Here is a tiny trained network, its code and every weight. The questions are about switching its units off for an input and a target symbol, where a switched-off unit gives its printed mean instead of its output.

import numpy as np


def w(rows, s, z=0):
    codes = np.array(rows[::2]) - 128.0
    scale = np.full(codes.shape[1], s)
    scale[-1] = z or s
    return codes * scale


def f(y):
    return np.maximum(y, 0)


def softmax(a):
    e = np.exp(a - a.max(-1, keepdims=True))
    return e / e.sum(-1, keepdims=True)


def log_softmax(a):
    a = a - a.max(-1, keepdims=True)
    return a - np.log(np.exp(a).sum(-1, keepdims=True))


def net(x, mask):
    ids = ['αγδημξπστφω'.index(c) for c in x.split()]
    T = len(ids)
    res = E[ids] + P[:T]
    r = res
    for j in range(2):
        rows = slice(2 * j, 2 * j + 2)
        q, k, v = (r @ M[0][rows].T for M in (Q, K, V))
        z = softmax(np.where(np.tri(T) > 0, q @ k.T / 2**0.5, -1e9)) @ v
        o = O[0][rows]
        res = res + np.where(mask[j], z, o[:, -1]) @ o[:, :-1]
    y = f(res @ A[0][:, :-1].T + A[0][:, -1])
    res = res + np.where(mask[2:10], y, B[0][:, -1]) @ B[0][:, :-1]
    return log_softmax(res[-1] @ U[:, :-1].T + U[:, -1])


Q, K, V, O, A, B = {}, {}, {}, {}, {}, {}
E = w([
[127,162,89,58,111,122],'α',
[200,183,151,120,79,100],'γ',
[161,67,63,224,67,149],'δ',
[223,139,102,147,209,120],'η',
[97,153,107,87,141,153],'μ',
[49,43,115,138,105,139],'ξ',
[136,58,166,19,242,164],'π',
[19,107,173,179,97,78],'σ',
[94,78,122,183,186,24],'τ',
[138,37,209,62,40,98],'φ',
[220,143,115,113,139,253],'ω',
],0.015)
P = w([
[60,222,139,157,79,115],'0',
[178,7,19,73,122,6],'1',
[165,37,55,134,105,18],'2',
[150,28,87,187,107,26],'3',
[132,64,84,202,96,50],'4',
[143,73,57,198,94,40],'5',
[112,92,85,246,84,23],'6',
[90,69,56,183,100,64],'7',
[122,85,29,193,102,28],'8',
],0.0023)
Q[0] = w([
[115,69,121,184,40,100],'H0',
[251,191,132,95,210,214],'H0',
[185,194,56,78,163,173],'H1',
[221,94,61,255,175,139],'H1',
],0.0082)
K[0] = w([
[150,78,62,179,64,146],'H0',
[149,143,178,59,223,194],'H0',
[154,158,64,240,2,135],'H1',
[121,85,25,183,150,169],'H1',
],0.009)
V[0] = w([
[147,88,186,150,125,189],'H0',
[203,144,74,248,108,142],'H0',
[163,178,147,117,39,73],'H1',
[115,106,206,94,184,138],'H1',
],0.011)
O[0] = w([
[128,108,73,113,104,198,222],'H0',
[121,63,116,78,204,162,202],'H0',
[144,111,202,207,126,190,8],'H1',
[138,156,90,2,155,185,116],'H1',
],0.0097,0.0014)
A[0] = w([
[31,136,98,137,99,159,164],'N0',
[193,160,105,127,169,61,177],'N1',
[108,170,44,174,194,77,119],'N2',
[151,89,76,179,108,169,80],'N3',
[169,193,141,255,125,157,222],'N4',
[219,153,136,30,228,178,251],'N5',
[82,211,227,157,100,3,114],'N6',
[148,103,111,169,221,80,201],'N7',
],0.0084,0.0034)
B[0] = w([
[234,105,98,220,64,112,180],'N0',
[161,136,47,114,60,32,194],'N1',
[168,86,170,4,120,178,187],'N2',
[46,185,160,77,107,128,182],'N3',
[63,18,11,46,184,175,231],'N4',
[111,173,118,254,118,154,253],'N5',
[74,232,224,102,194,199,220],'N6',
[192,153,202,127,182,106,223],'N7',
],0.0068,0.0071)
U = w([
[114,120,59,2,114,134,199],'α',
[98,89,94,225,46,52,252],'γ',
[102,26,137,70,212,170,156],'δ',
[189,121,208,63,55,177,156],'η',
[132,138,128,127,119,106,134],'μ',
[109,138,185,72,180,71,86],'ξ',
[142,170,145,92,135,150,60],'π',
[220,172,121,165,155,109,136],'σ',
[110,192,86,126,126,121,32],'τ',
[19,187,162,161,165,113,110],'φ',
[172,174,121,164,117,227,32],'ω',
],0.0077,0.0022)

Each question gives the input, a string of symbols that net reads in full, and the target symbol t.
The units are the heads (2 rows each of Q, K, V and O) and the neurons (one row each of A and B). Each row of codes is followed by its name. A weight is (code - 128) times the scale printed after its matrix; where a second scale follows, it is the last column's (O, A, B and U).
mask holds one flag per unit, heads first, then neurons. A switched-off unit (its flag False) gives its mean, the last column of its rows in O or B, instead of its output. The means were averaged over made-up inputs and are rounded, as every weight is.
A unit's drop is (log p(t) with every unit on - log p(t) with that unit switched off) / (log p(t) with every unit on - log p(t) with every unit switched off).
The circuit of an input: a set's keep is (log p(t) with only the set's units on - log p(t) with every unit switched off) / (log p(t) with every unit on - log p(t) with every unit switched off). Starting from all 10 units, units are removed one at a time, each time the one whose removal leaves the highest keep (on an exact tie, the one counted first), for as long as the keep stays at least 0.8.
circuit, biggest first: the units of the circuit, biggest drop first
unit that matters most: the unit with the biggest drop
top k neurons: the k neurons with the biggest drops, biggest first
which heads matter: for each layer, one digit per head in row order, 1 if its drop is at least 0.15 and else 0, layers parted by /
drop of u: that unit's drop, to one decimal
input σ γ ξ γ γ φ μ, target δ: circuit, biggest first	(H1, N4, N5)
input μ π η, target α: unit that matters most	H0
input γ γ γ φ γ, target δ: circuit, biggest first	(H1, N4)
input η μ δ η, target δ: top 3 neurons	(N4, N2, N5)
input π η γ ω, target α: circuit, biggest first	(N4, H0, N5)
input γ φ ξ ω π α α δ τ, target δ: top 3 neurons	(N2, N7, N5)
input σ α σ, target φ: circuit, biggest first	(N6, H0)
input π γ τ, target α: top 2 neurons	(N2, N1)
input δ τ ξ π φ α μ π η, target α: top 2 neurons	(N4, N1)
input π α ω μ ω, target α: circuit, biggest first	(H0, N4, N5)
input φ α δ α δ ω δ ω, target δ: circuit, biggest first	(H1, N4)
input ξ σ τ, target ξ: which heads matter	10
input δ δ η η, target δ: top 2 neurons	(N4, N2)
input ξ ξ γ γ τ ω φ α ξ, target γ: drop of N6	0.2
input φ ξ ω σ γ π τ, target α: drop of N1	0.1
input π ξ σ, target α: drop of N3	0.0
input γ π π α σ γ σ, target α: drop of N0	0.0
